Below is a small trained network, with its code and all its weights. Each question gives an input and a class and asks what happens when units are switched off, that is, made to give their printed mean instead of their output.

import numpy as np


def w(rows, s, z=0):
    codes = np.array(rows[::2]) - 128.0
    scale = np.full(codes.shape[1], s)
    scale[-1] = z or s
    return codes * scale


def f(y):
    return y / 2 * (1 + np.tanh(0.7978845608 * (y + 0.044715 * y**3)))


def log_softmax(a):
    a = a - a.max(-1, keepdims=True)
    return a - np.log(np.exp(a).sum(-1, keepdims=True))


def net(x, mask):
    res = np.array(x, float).reshape(1, 4) / 4 @ E
    y = f(res @ A[0][:, :-1].T + A[0][:, -1])
    res = res + np.where(mask, y, B[0][:, -1]) @ B[0][:, :-1]
    return log_softmax(res[-1] @ U[:, :-1].T + U[:, -1])


A, B = {}, {}
E = w([
[166,170,143,174,81,209,111,141,149,37],'x0',
[180,200,165,180,171,50,133,170,68,110],'x1',
[182,166,160,93,157,141,177,133,254,170],'x2',
[220,85,197,77,92,134,116,103,83,160],'x3',
],0.0093)
A[0] = w([
[64,147,76,158,176,122,140,160,183,86,43],'N1',
[64,64,155,88,214,17,130,116,115,215,139],'N2',
[195,85,242,58,111,112,66,64,127,110,74],'N3',
[177,202,172,181,204,60,86,211,88,114,62],'N4',
[163,187,131,57,138,137,193,98,202,136,39],'N5',
[163,163,163,192,72,217,84,131,142,72,90],'N6',
[185,192,202,113,140,116,244,125,254,163,53],'N7',
[217,88,228,111,82,125,134,112,95,137,2],'N8',
[63,41,49,78,45,244,81,60,198,164,13],'N9',
[183,101,169,116,90,139,124,78,102,152,88],'N10',
[108,89,89,182,27,92,80,97,36,105,62],'N11',
[162,152,168,193,65,189,76,198,156,81,113],'N12',
[72,210,21,221,173,103,154,140,191,111,126],'N13',
],0.0069,0.0014)
B[0] = w([
[152,151,75,91,214,134,78,162,133,85,177],'N1',
[158,56,51,134,116,147,220,100,126,106,220],'N2',
[142,184,72,47,190,158,104,136,123,91,209],'N3',
[167,141,191,190,112,48,81,23,136,216,201],'N4',
[74,140,157,119,64,120,111,85,69,91,191],'N5',
[185,84,74,126,101,102,209,106,128,107,200],'N6',
[28,151,155,110,57,120,129,77,24,76,244],'N7',
[154,113,90,97,178,162,54,137,135,100,202],'N8',
[187,153,167,202,125,74,73,39,115,224,254],'N9',
[129,123,115,81,163,171,86,169,146,137,174],'N10',
[1,180,148,75,62,120,142,126,54,98,201],'N11',
[178,73,56,145,110,127,187,58,132,115,192],'N12',
[158,166,84,59,170,187,98,122,93,141,214],'N13',
],0.0087,0.0092)
U = w([
[23,155,151,123,59,125,128,121,95,94,111],'0',
[166,147,164,194,128,89,78,96,134,204,106],'1',
[137,151,95,92,211,176,77,149,133,110,128],'2',
[159,70,83,146,111,129,255,118,133,119,107],'3',
[123,126,157,152,119,143,162,149,147,141,253],'4',
[96,120,195,148,135,122,136,192,221,110,76],'5',
[105,109,184,177,138,148,127,192,181,121,74],'6',
[106,105,188,176,140,146,133,201,172,115,78],'7',
],0.014,0.012)

Each question gives the input, the list of numbers given to net, and the class t.
The units are the neurons (one row each of A and B). Each row of codes is followed by its name. A weight is (code - 128) times the scale printed after its matrix; where a second scale follows, it is the last column's (A, B and U).
mask holds one flag per neuron, in row order. A switched-off neuron (its flag False) gives its mean, the last column of its row in B, instead of its output. The means were averaged over made-up inputs and are rounded, as every weight is.
A unit's drop is (log p(t) with every unit on - log p(t) with that unit switched off) / (log p(t) with every unit on - log p(t) with every unit switched off).
The circuit of an input: a set's keep is (log p(t) with only the set's units on - log p(t) with every unit switched off) / (log p(t) with every unit on - log p(t) with every unit switched off). Starting from the 12 units with the biggest drops (on a tie, the unit counted first), units are removed one at a time, each time the one whose removal leaves the highest keep (on an exact tie, the one counted first), for as long as the keep stays at least 0.8.
units of the circuit, in order: the units of the circuit, biggest drop first
unit that matters most: the unit with the biggest drop
k most important neurons: the k neurons with the biggest drops, biggest first
drop of u: that unit's drop, to one decimal
input [8,-6,6,-6], class 3: units of the circuit, in order : (N6)
input [5,-6,7,-3], class 0: 3 most important neurons : (N7; N5; N4)
input [8,-4,-6,8], class 2: 2 most important neurons : (N3; N8)
input [-6,-3,-5,5], class 3: 3 most important neurons : (N2; N7; N5)
input [4,-5,-1,2], class 1: 2 most important neurons : (N9; N2)
input [-5,-7,8,3], class 0: 3 most important neurons : (N7; N5; N4)
input [2,5,1,-4], class 1: 2 most important neurons : (N4; N3)
input [-8,-5,-6,-6], class 3: 2 most important neurons : (N2; N7)
input [-3,3,5,2], class 0: 2 most important neurons : (N7; N9)
input [-2,0,2,-2], class 4: 2 most important neurons : (N11; N3)
input [-6,-7,2,4], class 1: 2 most important neurons : (N9; N6)
input [4,-5,1,6], class 2: 3 most important neurons : (N3; N4; N8)
input [-1,-7,4,-3], class 1: drop of N9 : 1.1
input [-7,0,-3,-4], class 3: drop of N13 : 0.0
input [-8,-7,4,8], class 2: unit that matters most : N3
input [-4,2,6,-4], class 0: drop of N7 : 0.6
